Below are the code and all the weights of a small trained network. Each question names an input and a target symbol and asks about switching units off, where a switched-off unit gives its printed mean instead of its output.

import numpy as np


def w(rows, s, z=0):
    codes = np.array(rows[::2]) - 128.0
    scale = np.full(codes.shape[1], s)
    scale[-1] = z or s
    return codes * scale


def f(y):
    return np.maximum(y, 0)


def softmax(a):
    e = np.exp(a - a.max(-1, keepdims=True))
    return e / e.sum(-1, keepdims=True)


def log_softmax(a):
    a = a - a.max(-1, keepdims=True)
    return a - np.log(np.exp(a).sum(-1, keepdims=True))


def net(x, mask):
    ids = ['βελμπσ'.index(c) for c in x.split()]
    T = len(ids)
    res = E[ids] + P[:T]
    u = 0
    for l in range(2):
        r = res
        for j in range(2):
            rows = slice(4 * j, 4 * j + 4)
            q, k, v = (r @ M[l][rows].T for M in (Q, K, V))
            z = softmax(np.where(np.tri(T) > 0, q @ k.T / 4**0.5, -1e9)) @ v
            o = O[l][rows]
            res = res + np.where(mask[u + j], z, o[:, -1]) @ o[:, :-1]
        u += 2
        y = f(res @ A[l][:, :-1].T + A[l][:, -1])
        res = res + np.where(mask[u : u + 12], y, B[l][:, -1]) @ B[l][:, :-1]
        u += 12
    return log_softmax(res[-1] @ U[:, :-1].T + U[:, -1])


Q, K, V, O, A, B = {}, {}, {}, {}, {}, {}
E = w([
[246,79,245,109,75,112,104],'β',
[239,122,53,153,156,80,112],'ε',
[46,110,90,148,138,62,170],'λ',
[107,157,45,163,186,36,44],'μ',
[251,98,176,172,106,155,33],'π',
[121,201,108,176,109,179,153],'σ',
],0.017)
P = w([
[38,131,202,116,29,255,85],'0',
[96,226,127,118,87,149,197],'1',
[155,119,148,191,58,27,154],'2',
[148,123,154,163,66,52,159],'3',
[126,113,111,144,99,88,169],'4',
[77,165,114,80,17,128,212],'5',
[167,61,109,126,63,82,179],'6',
[4,226,98,86,125,178,218],'7',
[113,123,143,149,139,127,157],'8',
[84,92,119,132,115,119,161],'9',
[135,70,129,148,98,100,136],'10',
[99,69,109,97,64,141,160],'11',
[159,86,145,119,83,147,151],'12',
],0.0075)
Q[0] = w([
[161,160,124,73,177,104,143],'0.h1',
[94,162,100,162,185,99,62],'0.h1',
[162,119,124,82,93,137,78],'0.h1',
[94,145,112,68,255,160,216],'0.h1',
[114,40,84,130,73,165,106],'0.h2',
[117,120,203,195,88,172,194],'0.h2',
[96,96,37,109,175,63,135],'0.h2',
[127,114,167,86,178,68,146],'0.h2',
],0.0087)
K[0] = w([
[106,40,159,168,200,107,95],'0.h1',
[121,114,55,154,243,72,166],'0.h1',
[139,108,72,59,68,97,127],'0.h1',
[108,110,41,193,79,150,65],'0.h1',
[157,162,107,138,127,89,182],'0.h2',
[70,154,217,66,77,130,71],'0.h2',
[76,165,2,138,106,117,161],'0.h2',
[51,109,116,133,160,93,188],'0.h2',
],0.0081)
V[0] = w([
[144,188,144,109,218,52,240],'0.h1',
[149,129,138,111,202,42,207],'0.h1',
[71,42,42,165,98,127,155],'0.h1',
[125,97,85,76,107,123,124],'0.h1',
[69,196,87,151,204,83,233],'0.h2',
[204,152,100,203,179,156,142],'0.h2',
[189,106,171,40,158,128,180],'0.h2',
[80,91,146,159,113,209,2],'0.h2',
],0.0075)
O[0] = w([
[203,43,141,72,1,74,43,91],'0.h1',
[80,173,138,118,96,105,128,111],'0.h1',
[176,69,116,129,126,137,129,69],'0.h1',
[142,111,140,156,144,115,126,115],'0.h1',
[193,99,78,140,127,91,155,7],'0.h2',
[200,140,161,63,43,97,166,122],'0.h2',
[82,142,178,209,155,151,57,167],'0.h2',
[80,139,69,136,183,141,144,133],'0.h2',
],0.008,0.013)
A[0] = w([
[74,118,96,135,76,198,74,99],'0.n1',
[129,95,124,96,125,132,166,14],'0.n2',
[146,148,159,14,54,70,40,90],'0.n3',
[95,137,126,102,132,91,112,4],'0.n4',
[170,89,103,93,129,151,155,57],'0.n5',
[146,108,109,149,140,106,87,229],'0.n6',
[152,163,224,117,117,142,74,123],'0.n7',
[136,88,97,116,74,106,255,239],'0.n8',
[138,179,149,92,89,178,112,178],'0.n9',
[111,171,181,177,135,104,197,89],'0.n10',
[180,159,189,89,94,87,195,142],'0.n11',
[146,82,86,148,187,218,159,47],'0.n12',
],0.0089,0.0023)
B[0] = w([
[211,111,142,210,104,95,59,175],'0.n1',
[142,106,180,167,138,53,69,131],'0.n2',
[108,125,92,173,123,117,170,166],'0.n3',
[163,108,104,160,127,133,141,132],'0.n4',
[147,208,210,90,98,94,144,137],'0.n5',
[97,165,99,159,107,220,109,146],'0.n6',
[74,70,91,124,106,123,118,248],'0.n7',
[130,201,190,241,102,69,86,168],'0.n8',
[122,26,110,173,125,2,110,192],'0.n9',
[118,83,103,111,122,95,66,197],'0.n10',
[77,176,92,142,235,155,127,156],'0.n11',
[54,130,124,53,108,151,210,139],'0.n12',
],0.0071,0.016)
Q[1] = w([
[133,110,85,116,168,128,76],'1.h1',
[130,112,162,126,50,128,72],'1.h1',
[79,90,147,128,175,156,126],'1.h1',
[132,117,140,90,108,137,85],'1.h1',
[144,122,109,106,163,83,67],'1.h2',
[181,144,164,75,135,140,140],'1.h2',
[75,186,96,172,99,68,93],'1.h2',
[141,107,121,2,89,179,127],'1.h2',
],0.0096)
K[1] = w([
[213,62,143,123,159,121,123],'1.h1',
[77,148,98,164,223,114,78],'1.h1',
[59,104,144,120,72,182,172],'1.h1',
[134,62,123,89,121,86,187],'1.h1',
[79,172,89,82,167,78,178],'1.h2',
[131,170,149,146,41,148,110],'1.h2',
[71,140,88,2,132,215,181],'1.h2',
[155,101,99,166,36,105,123],'1.h2',
],0.0089)
V[1] = w([
[134,164,195,162,132,140,117],'1.h1',
[129,99,139,93,128,221,148],'1.h1',
[158,107,194,167,220,111,136],'1.h1',
[139,165,156,127,210,94,47],'1.h1',
[141,244,48,52,138,104,158],'1.h2',
[127,156,96,143,22,170,228],'1.h2',
[115,60,3,148,137,13,119],'1.h2',
[69,128,62,46,129,152,197],'1.h2',
],0.0078)
O[1] = w([
[71,134,209,56,143,111,37,174],'1.h1',
[113,193,145,173,93,80,112,61],'1.h1',
[144,104,182,180,91,148,165,166],'1.h1',
[214,156,37,43,1,100,172,192],'1.h1',
[192,104,132,96,141,223,149,6],'1.h2',
[126,137,154,243,161,80,139,63],'1.h2',
[117,142,130,207,16,193,228,101],'1.h2',
[75,17,146,138,116,113,251,135],'1.h2',
],0.0064,0.014)
A[1] = w([
[183,124,115,47,130,149,104,37],'1.n1',
[149,141,94,125,105,170,123,232],'1.n2',
[126,133,197,100,111,129,135,122],'1.n3',
[135,79,156,215,165,154,154,5],'1.n4',
[100,134,8,209,93,120,93,191],'1.n5',
[194,133,160,80,150,118,145,156],'1.n6',
[89,130,104,163,85,162,137,220],'1.n7',
[82,184,150,112,132,111,70,30],'1.n8',
[157,166,142,131,170,161,94,73],'1.n9',
[195,153,130,204,177,142,156,111],'1.n10',
[139,105,113,102,149,163,131,34],'1.n11',
[125,134,182,120,86,138,138,154],'1.n12',
],0.011,0.0033)
B[1] = w([
[90,215,121,112,98,128,168,135],'1.n1',
[135,164,186,126,133,113,140,137],'1.n2',
[113,85,16,83,72,92,55,154],'1.n3',
[162,175,69,143,140,172,151,192],'1.n4',
[150,99,223,102,124,155,255,235],'1.n5',
[52,190,102,153,124,42,56,133],'1.n6',
[129,176,199,74,231,123,120,174],'1.n7',
[194,176,80,148,106,83,145,252],'1.n8',
[115,81,174,87,109,218,163,130],'1.n9',
[131,152,158,85,107,139,54,147],'1.n10',
[138,113,186,191,118,159,98,129],'1.n11',
[54,85,131,53,134,108,112,157],'1.n12',
],0.0065,0.02)
U = w([
[124,199,254,102,222,129,160,111],'β',
[107,167,91,245,133,129,178,152],'ε',
[166,112,229,56,193,160,104,251],'λ',
[153,203,111,133,126,164,130,155],'μ',
[66,111,122,86,178,125,141,24],'π',
[133,130,119,51,141,183,197,49],'σ',
],0.0059,0.0031)

Each question gives the input, a string of symbols that net reads in full, and the target symbol t.
The units are the heads (4 rows each of Q, K, V and O) and the neurons (one row each of A and B). Each row of codes is followed by its name. A weight is (code - 128) times the scale printed after its matrix; where a second scale follows, it is the last column's (O, A, B and U).
mask holds one flag per unit, layer by layer, with each layer's heads first. A switched-off unit (its flag False) gives its mean, the last column of its rows in O or B, instead of its output. The means were averaged over made-up inputs and are rounded, as every weight is.
A unit's drop is (log p(t) with every unit on - log p(t) with that unit switched off) / (log p(t) with every unit on - log p(t) with every unit switched off).
The circuit of an input: a set's keep is (log p(t) with only the set's units on - log p(t) with every unit switched off) / (log p(t) with every unit on - log p(t) with every unit switched off). Starting from the 12 units with the biggest drops (on a tie, the unit counted first), units are removed one at a time, each time the one whose removal leaves the highest keep (on an exact tie, the one counted first), for as long as the keep stays at least 0.8.
circuit, biggest first: the units of the circuit, biggest drop first
unit that matters most: the unit with the biggest drop
top k neurons: the k neurons with the biggest drops, biggest first
k most important neurons of layer l: the k neurons of layer l with the biggest drops, biggest first
which heads matter: for each layer, one digit per head in row order, 1 if its drop is at least 0.15 and else 0, layers parted by /
drop of u: that unit's drop, to one decimal
input λ μ μ μ β β μ μ ε, target β: which heads matter -> 00 / 01
input β β σ, target β: which heads matter -> 00 / 00
input μ λ σ σ, target σ: circuit, biggest first -> (1.h2; 0.h2; 1.n12)
input β μ σ β σ β σ π β μ, target σ: circuit, biggest first -> (1.n5; 0.h2)
input μ ε σ π σ σ β β σ σ ε σ, target σ: 2 most important neurons of layer 0 -> (0.n8; 0.n12)
input μ β π β π β, target σ: circuit, biggest first -> (1.h2; 0.h2)
input ε β β β σ β β λ β β μ, target λ: most important neuron of layer 1 -> (1.n8)
input λ β ε σ σ β μ β β σ β β λ, target β: top 3 neurons -> (0.n8; 1.n7; 1.n8)
input β β β π β, target μ: 4 most important neurons of layer 1 -> (1.n8; 1.n5; 1.n7; 1.n3)
input π ε σ μ σ, target π: 4 most important neurons of layer 0 -> (0.n12; 0.n8; 0.n3; 0.n6)
input π λ β β μ, target σ: circuit, biggest first -> (0.h2; 1.n5)
input μ σ μ β λ β β β, target π: 2 most important neurons of layer 0 -> (0.n7; 0.n9)
input λ σ σ π σ β λ, target β: circuit, biggest first -> (1.h2; 1.n7; 1.n5)
input σ σ σ ε σ β π σ σ β π σ β, target π: unit that matters most -> 0.n7
input β σ σ β σ λ, target μ: 2 most important neurons of layer 0 -> (0.n8; 0.n1)
input π λ ε π σ, target π: top 3 neurons -> (0.n12; 0.n8; 1.n5)
input λ σ β β σ β μ, target β: circuit, biggest first -> (1.n5; 1.h2; 1.n7)
input μ β π π, target σ: top 2 neurons -> (1.n4; 0.n8)
input β λ β λ σ, target β: top 3 neurons -> (1.n5; 0.n7; 0.n9)
input β μ β, target μ: circuit, biggest first -> (1.h2)
input λ λ μ, target β: 2 most important neurons of layer 0 -> (0.n6; 0.n8)
input λ β μ ε, target β: drop of 1.h2 -> 0.3
input β π μ σ β β σ ε σ λ ε, target μ: drop of 1.n6 -> 0.1
input β β π ε β σ π σ σ ε, target μ: drop of 0.h2 -> 0.9
input ε β σ β μ ε σ β σ, target λ: drop of 0.h1 -> 0.2
